[ 30 -14  25  -8   5 -23  13   3   3   6   5   5   0   5 -13 -10 -17   9
  -1   8  12   5  -2  10   6  -7  -2  -3  24  -5  -1   3   3  -1  -2  -5
   1 -13   0 -18   7   2   3  -8   2   1   2 -10  -4   2   6   2   1   0
   1   3   0  13   2   2   0   3   0   5  -5  -1  -1  -4  -3   8  -1   0] => Gefal
[ -5 -16   7   3  -5  17 -12   1   1   0  -2  -3   0   1   0   3  -1  -4
  -5  -1  20  -8   4   0 -30  -8   7   1   2   8   2  -3   8  -2  -7   1
   7   1   0   5 -10   5  -3  -1  -3   7  -2  23  -1  -4  -7  -4   1  -4
  -3   3   1   6  -1 -13   2  -2  -3   1   1   5   2   3  -8  -1  -5  -6] => sadab
[  0  -6  11  -3   1  18 -34   1   9   0  -3  -8  -4   0  -3  12  -2   7
  -6  -1   9  -3   0  -4 -44 -11  13   1  11  -4  -5  -5  11   1   0 -12
  16   7   3 -26   5   0   6  -8   2   2   4  19  -3  -4  -6   4  -1  -4
  -7  -5   1   0   5   5  15  -6   0   0   4   0   1   4  -1   2  -3   2] => sese
[  2 -12  13  -8   4   0  -2   2   3   5  -1  -3   7   3 -10  -3 -28  -5
   0  10  17 -16  -1   1  22   1   0   5   9   8  -4  -7   3   2   1  -2
 -10  -6   5  -5   2   4   3   2   0  -1   2  10  -6  -3  -1   2   0   0
  -6   6  -3 -28   7  -3   0  -3  12  -4  -4  -2  -9  -7 -11  -3   0   0] => Gefal
[ -1   4  -1  -1   3  18 -20   3  22   1  -2  -2  -2   1 -14   7   5   2
   2   0   6   0  -4 -11 -44 -16   8   9   0  -2  -7   3  11   0  -1  -7
  14  14  -6 -19   3   8   2   0  -2  -7   1  17  -2  -1  -4   2   2  -8
   0   2  -3  -1   1   2   5  -5   0  -3  -2  -3   1   3   1  11   4  -3] => sese
[  9 -24   4  -4  -6  20  -9   5  -5  -1   7  -4   3   3   9   2 -11  -2
   1   2  33  -4   2   3 -43 -16  -7   1  -3   8  -2 -11   8  -1  -7   2
  -4  -5   1  -2  -4   5   1   0  -8   5   3  19  -7  -7  -2  -8  -2   4
 -12   2  -7   6  -7   0  -2  -1   1   3   0  -8   0  -4  -9  -2  -3  -2] => sadab
[  5  -3   7   2   6  10 -30   3   9   1  -3   1   0   4  -6   6 -12   4
   3   3  13   0  -6 -19 -44 -24   8 -18   6  -4   1   8  10  -1  -5  -6
  13   7   0 -22  -1  11   4  -4   2  -2  -1  22  -3  -1  -2   0  -1  -6
 -12  -2   0   0   3   4  13   0   8   3  -1  -1   2   3   5   1   1  -2] => sese
[-12   9  -4   4   1   8 -22   1   8   5  -1   0   0  -3  -2   4   9  14
   3  -2   4  -2  -3  -1 -43 -11   9   4  -6  -7   2  -1   6   3   2 -13
  12  16   1 -14   0   2  -3   0   3  -7   1  13   0   4   4   0  -7   0
  -6   0   4   1   4   5  12  -7  -1   2   1  -5   0   2   5  14  -2  -3] => sese
[ -4   4   0   4  -5  11 -17   4  -5   5 -14  -3  -3   2   3   2  11   5
   0  -1 -12  -3  10   5  12   0   1   1   9  -1  -5   5   2   1  -2  -1
  -1   2  -2  10  -7   3   0  -1   2   3  -3   8  -9  -2   2  -4   0  -5
   3   0  -1   8   5  -3   1   1  -6   1   5   2  13   7  -1  -6   9  -2] => pefop
[ 23 -20  12  -5   3 -14  -5  -3  -3   1   5  -4  -3   0   8   0 -20   3
  -4   0  30  -3  -1   4 -38  -7  -2  -4  16  -3   3  -1  15   3  -7  -1
  -1  -7   0  -9   2   3  -1  -6   2  33   3   7  -1   4   2   1  -8   1
  -8  -2   0  -6  -3   0   5   1  -1   7  -5  -6   9   5  -3   4  -3   1] => Gefal
[ -2 -23   2  -1  -2   8 -11   5  -5   1  -2  -6   1   6  13  -4 -11   5
  -5   2  19   0   7   0 -15 -14   7  -1   2   6  -3   6   8  -6  -2  -1
 -12  -2  -1  -1   1  -7  -4 -11   2   1   4   8  -3 -10 -10  -8  -2   0
  -4   1  -4  -4  -1   3   1  -2  -6   3   5 -14   6  -1 -10  -1   0   2] => sadab
[ -3  -7   9  -4  -2  11 -34   0   8   3  -1  -2   1   3  -1   4 -13  12
  15  -1   5  -1   0  -9 -44  -5  14   3   6  -2   0   2   8  -2   5  -9
   8   1   7 -20   2   3   5   1  -3  -1   3  14  10  -1  -4   3  -3  -1
  -5  -5   1   6  -1  -3  18 -11  -4  -2   1  -9   4   0  10  -1   0   3] => sese
[ -7   5 -16   4  -8  19 -14  -3 -10  -1 -18  -4   0  -4   4   7  20  -5
  -4   4 -15  -5  13  -4 -39   0  -1   3  13  -1   2   4  -5  -1  -6   3
   6 -16   3   7  -7  11 -10  -6   0  13  -5   4   5  -1   2  -9   1  -4
   0 -10   0  22  -4  -1  -3   2  -4   2  -4  17  11   2  -2  -5  -1  -7] => pefop
[ 11  -4   3  10   6 -26 -18   4 -25   4  -3   5  -4   2  16  -1  11  21
  -2  10 -11   3   1  -4 -29 -22  -3  -7  32 -13  -3  12   1  -3 -14  -1
  10   2  -3 -29  12  -9 -13 -19   3  -5   1  -8  -4  -1   7  -2  -4 -10
   6 -11   4 -10   7   8  -1   5  -1   1  -1  -8   2   7  -3   1   1   4] => zefu
[ 25 -22  24  -6   3 -22  -3  -4  -1   7   1  -2  -3   0  -6  -1 -29   5
   3   5  21   0   0  -2   1  -5  -4  -3  25  -6  -7   2   9   3  -5  -4
  -7 -10   0 -19   1  -2   2  -6   3   4   1   0  -5   4   5  -8   5  -6
   3   4   0 -10   0   2  -3   6   2   2  -6   2  -1   1  -7  -6  -3  10] => Gefal
[  7 -16   9  -1   1  -7   0   9  -2   6   1  -6   4  -1  -1  -3 -23   8
   0   5  20  -1   3  10   5  -4  -3  -4  15   4  -1  -2  -2  -5  -3  -2
 -15  -3  -4  -4   6  -3   0  -8   2   2   0   3  -2   0   0   3  -4   0
   8  -1  -1  -6 -12  -1  -2   3   1   9  -3  -1  -1  -7  -6  -3   3   1] => Gefal
[  0  -3  11  -3   0   3 -26   5   8   3  -1   2   8   5  -7  -2  -7   6
  -8   1   5   4   3  -4 -44 -18  11  -1  10  -5  -2  -1   9   0   2 -10
  11  11   0 -24   8   7   1   2  -1  -2   5  17  -6   4 -11   6  -4  -7
  -6  -8   1  -3   6   2  17  -5   7   2   2  -3   3  10   2  -4  -8   2] => sese
[ 16   2  17   1   5 -21  -8   0   8   1  10  -4  -3   7   2  -1 -11  17
  -7  29  -7  -7  -7   3 -32   0   0   4   5 -10  -5   2   1   2   1 -13
  16  -5  -1 -25   4   8   1   1   0   1   2   5  -2   3   6   8  -5   3
  -3  -6   5 -12  13  -3  14   4  11  -1   3  -2   0  -4   9  -2   3  -2] => zile
[ -3  21  10   6   2  -4   6  -4   2   2  -6   5   2  -1 -15   8  23  -9
  -1  -1 -16   0   2  12  44   7 -10   0  -9   1  -1   2   0  -2  -9  -6
   7   8  -1   4  -7   2   2   6  -7   2   0   8   1  -1   4   4  -2   4
   2   4  -1   8   5   0  -6   2   6   2   4   6 -11  -5  -6  -1   5   2] => lusi
[  0 -12   5   1   3  20 -25   2   2   3 -10   1  -1   2  -3   5  -4   8
  -4   0  12   3   4  -5 -44 -22  12   1   6  -4  -1   1  13   4  -8  -2
   7  11   1 -16   1  13  -1 -17  29  -1  -5  25   0   2  -7   1   0  -7
  -8  -1  11   1   4   3  20   0   5   3   6  -4   8   5  -3   3  -4   1] => sese
[ -4  -4  14   1   0  18 -15   3   7   0   4  -2   9   1  -7   0  12   7
  21   0   7   2  -1  -6 -44 -16  11  -2   1  -3  -5  -7  12   3  -2 -10
  30  12  -1 -16  -1   3   3 -27  -3  -2  -2  20  -4  -3  -5   5  -7   0
 -10   1  -2   0   5   4  11  -4   0   6  -1  -1   4   2  -3   5  -2   0] => sese
[  4  -5   6   4   5 -24  -1   2   9  -1   9   2   0  -2  -3  -1 -18  13
   1   5   2   0  -6  -4 -28  -1 -10   2   6   5  -3   4   1  -1   1  11
   5  -2  -1 -17   9  -3   2  -9   2  -8   0 -13   3  -1   1   7 -16  -8
 -12  -2   1 -21   2   3   2   4  11   1  -1  -3  -4  -4   2  -4   1   2] => zile
